Below are the code and all the weights of a small trained network. Each question names an input and a target symbol and asks about switching units off, where a switched-off unit gives its printed mean instead of its output.

import numpy as np


def w(rows, s, z=0):
    codes = np.array(rows[::2]) - 128.0
    scale = np.full(codes.shape[1], s)
    scale[-1] = z or s
    return codes * scale


def f(y):
    return np.maximum(y, 0)


def softmax(a):
    e = np.exp(a - a.max(-1, keepdims=True))
    return e / e.sum(-1, keepdims=True)


def log_softmax(a):
    a = a - a.max(-1, keepdims=True)
    return a - np.log(np.exp(a).sum(-1, keepdims=True))


def net(x, mask):
    ids = ['αβγεζθλσφψω'.index(c) for c in x.split()]
    T = len(ids)
    res = E[ids] + P[:T]
    u = 0
    for l in range(3):
        q, k, v = (res @ M[l].T for M in (Q, K, V))
        z = softmax(np.where(np.tri(T) > 0, q @ k.T / 4**0.5, -1e9)) @ v
        res = res + np.where(mask[u], z, O[l][:, -1]) @ O[l][:, :-1]
        u += 1
        y = f(res @ A[l][:, :-1].T + A[l][:, -1])
        res = res + np.where(mask[u : u + 8], y, B[l][:, -1]) @ B[l][:, :-1]
        u += 8
    return log_softmax(res[-1] @ U[:, :-1].T + U[:, -1])


Q, K, V, O, A, B = {}, {}, {}, {}, {}, {}
E = w([
[96,71,111],'α',
[118,119,75],'β',
[221,156,189],'γ',
[144,86,113],'ε',
[82,206,114],'ζ',
[89,101,85],'θ',
[147,152,135],'λ',
[140,180,198],'σ',
[154,163,198],'φ',
[89,91,249],'ψ',
[74,133,75],'ω',
],0.021)
P = w([
[95,7,165],'0',
[95,128,147],'1',
[97,139,142],'2',
[101,146,134],'3',
[102,151,133],'4',
[103,161,125],'5',
[106,169,116],'6',
[106,173,115],'7',
[106,179,108],'8',
[105,179,105],'9',
[105,181,102],'10',
],0.017)
Q[0] = w([
[137,207,145],'L0H0',
[247,235,123],'L0H0',
[105,110,49],'L0H0',
[145,116,81],'L0H0',
],0.015)
K[0] = w([
[204,103,122],'L0H0',
[213,226,79],'L0H0',
[108,19,11],'L0H0',
[102,104,11],'L0H0',
],0.011)
V[0] = w([
[102,149,133],'L0H0',
[128,128,128],'L0H0',
[2,75,165],'L0H0',
[148,113,130],'L0H0',
],0.0078)
O[0] = w([
[149,127,139,137],'L0H0',
[128,128,128,128],'L0H0',
[254,207,73,254],'L0H0',
[104,133,118,130],'L0H0',
],0.0094,0.0036)
A[0] = w([
[74,208,40,56],'L0N0',
[77,169,14,2],'L0N1',
[35,96,162,97],'L0N2',
[118,11,159,11],'L0N3',
[96,95,64,60],'L0N4',
[168,212,46,144],'L0N5',
[208,172,238,38],'L0N6',
[187,2,77,123],'L0N7',
],0.0079,0.007)
B[0] = w([
[254,12,154,192],'L0N0',
[121,31,169,169],'L0N1',
[147,236,91,161],'L0N2',
[158,61,198,131],'L0N3',
[185,157,157,130],'L0N4',
[89,210,144,254],'L0N5',
[104,121,179,185],'L0N6',
[77,108,26,148],'L0N7',
],0.0064,0.0082)
Q[1] = w([
[244,14,91],'L1H0',
[63,52,105],'L1H0',
[175,216,166],'L1H0',
[67,169,109],'L1H0',
],0.011)
K[1] = w([
[241,162,16],'L1H0',
[111,119,38],'L1H0',
[117,145,246],'L1H0',
[106,158,165],'L1H0',
],0.012)
V[1] = w([
[3,194,79],'L1H0',
[148,116,148],'L1H0',
[221,31,183],'L1H0',
[157,162,87],'L1H0',
],0.0026)
O[1] = w([
[189,151,136,5],'L1H0',
[121,126,141,187],'L1H0',
[3,23,82,234],'L1H0',
[108,142,104,30],'L1H0',
],0.0057,0.0012)
A[1] = w([
[91,46,123,192],'L1N0',
[103,168,167,145],'L1N1',
[128,111,21,2],'L1N2',
[161,190,73,185],'L1N3',
[72,77,130,62],'L1N4',
[40,233,122,128],'L1N5',
[150,60,68,16],'L1N6',
[4,100,82,93],'L1N7',
],0.011,0.0074)
B[1] = w([
[194,136,9,158],'L1N0',
[198,166,143,217],'L1N1',
[150,199,197,149],'L1N2',
[33,146,47,254],'L1N3',
[216,92,99,133],'L1N4',
[196,104,133,239],'L1N5',
[246,209,144,134],'L1N6',
[142,93,254,143],'L1N7',
],0.0082,0.0081)
Q[2] = w([
[116,55,8],'L2H0',
[50,112,113],'L2H0',
[121,40,40],'L2H0',
[81,135,150],'L2H0',
],0.014)
K[2] = w([
[250,47,42],'L2H0',
[200,127,54],'L2H0',
[174,41,73],'L2H0',
[56,115,148],'L2H0',
],0.012)
V[2] = w([
[106,160,116],'L2H0',
[3,186,174],'L2H0',
[159,77,155],'L2H0',
[143,248,44],'L2H0',
],0.0076)
O[2] = w([
[157,112,119,112],'L2H0',
[87,55,41,1],'L2H0',
[75,178,148,150],'L2H0',
[255,83,107,187],'L2H0',
],0.0077,0.0078)
A[2] = w([
[46,148,167,4],'L2N0',
[79,85,35,97],'L2N1',
[155,190,200,31],'L2N2',
[62,81,83,195],'L2N3',
[152,186,90,26],'L2N4',
[141,2,59,16],'L2N5',
[197,26,158,192],'L2N6',
[142,118,52,117],'L2N7',
],0.012,0.013)
B[2] = w([
[174,66,136,148],'L2N0',
[113,165,250,155],'L2N1',
[116,83,122,254],'L2N2',
[62,41,86,140],'L2N3',
[126,81,150,180],'L2N4',
[197,149,198,158],'L2N5',
[51,157,128,228],'L2N6',
[105,60,110,207],'L2N7',
],0.015,0.0099)
U = w([
[68,169,220,181],'α',
[228,194,198,60],'β',
[192,246,111,185],'γ',
[54,74,134,69],'ε',
[140,165,100,195],'ζ',
[66,145,106,122],'θ',
[131,114,86,157],'λ',
[103,80,160,53],'σ',
[195,149,120,120],'φ',
[167,58,191,2],'ψ',
[96,214,78,181],'ω',
],0.011,0.0075)

Each question gives the input, a string of symbols that net reads in full, and the target symbol t.
The units are the heads (4 rows each of Q, K, V and O) and the neurons (one row each of A and B). Each row of codes is followed by its name. A weight is (code - 128) times the scale printed after its matrix; where a second scale follows, it is the last column's (O, A, B and U).
mask holds one flag per unit, layer by layer, with each layer's heads first. A switched-off unit (its flag False) gives its mean, the last column of its rows in O or B, instead of its output. The means were averaged over made-up inputs and are rounded, as every weight is.
A unit's drop is (log p(t) with every unit on - log p(t) with that unit switched off) / (log p(t) with every unit on - log p(t) with every unit switched off).
The circuit of an input: a set's keep is (log p(t) with only the set's units on - log p(t) with every unit switched off) / (log p(t) with every unit on - log p(t) with every unit switched off). Starting from the 12 units with the biggest drops (on a tie, the unit counted first), units are removed one at a time, each time the one whose removal leaves the highest keep (on an exact tie, the one counted first), for as long as the keep stays at least 0.8.
circuit, biggest first: the units of the circuit, biggest drop first
unit that matters most: the unit with the biggest drop
top k neurons: the k neurons with the biggest drops, biggest first
k most important neurons of layer l: the k neurons of layer l with the biggest drops, biggest first
input γ ε σ α, target α: circuit, biggest first	(L2H0)
input σ ε θ β γ γ γ σ β, target ε: circuit, biggest first	(L2N3; L1N1; L1N3)
input λ ω ω ω, target γ: circuit, biggest first	(L0H0; L2N2; L2N6)
input ψ γ λ ω λ ω γ ω ζ, target α: top 2 neurons	(L1N7; L1N5)
input ε θ ε, target β: circuit, biggest first	(L2H0; L1N0; L0N7)
input σ σ ψ ω γ φ ω θ, target ε: circuit, biggest first	(L2N3; L1N1)
input λ ω σ ζ, target γ: circuit, biggest first	(L1N5; L2N7)
input γ ψ ω σ ψ ε θ β, target α: circuit, biggest first	(L1N0; L2H0; L1H0)
input ω ω ψ β θ, target ψ: top 4 neurons	(L2N7; L1N3; L2N5; L0N5)
input σ ψ σ γ ζ φ γ ε ε, target ε: top 4 neurons	(L2N3; L1N1; L1N5; L0N0)
input γ ζ γ β ε, target α: circuit, biggest first	(L2H0; L0N5)
input ω γ γ α λ ω, target ψ: 2 most important neurons of layer 0	(L0N5; L0N0)
input λ γ θ ω λ γ λ, target α: 3 most important neurons of layer 1	(L1N7; L1N3; L1N5)
input ψ ψ γ ε ω α, target ω: circuit, biggest first	(L0H0; L1N3)
input θ ε ε σ γ α α σ ε ε, target λ: unit that matters most	L0H0
input φ ζ σ ζ, target γ: 2 most important neurons of layer 0	(L0N5; L0N7)
input ω φ γ ω γ ζ γ ε, target ψ: top 4 neurons	(L2N7; L1N3; L0N5; L2N5)
input σ α ζ φ ω, target ε: 2 most important neurons of layer 1	(L1N3; L1N1)
input α ψ θ θ γ σ ω γ γ β, target φ: 4 most important neurons of layer 1	(L1N3; L1N6; L1N0; L1N7)
input λ ε θ θ ε, target γ: 2 most important neurons of layer 0	(L0N5; L0N2)
input θ γ ω λ γ, target α: circuit, biggest first	(L0H0)
input ω ω γ γ σ γ γ ε, target ψ: top 3 neurons	(L2N7; L1N3; L2N5)
input σ ω λ ω σ ψ θ β ε ε, target ε: 4 most important neurons of layer 1	(L1N3; L1N1; L1N0; L1N5)
input σ ω φ ω, target ε: 3 most important neurons of layer 1	(L1N1; L1N5; L1N3)
input ε σ θ λ, target γ: 4 most important neurons of layer 2	(L2N2; L2N7; L2N6; L2N4)
input ω α ω, target ψ: top 4 neurons	(L2N7; L1N3; L0N5; L2N5)
input θ β ω γ α γ ω θ ω ω, target λ: 3 most important neurons of layer 1	(L1N0; L1N6; L1N3)
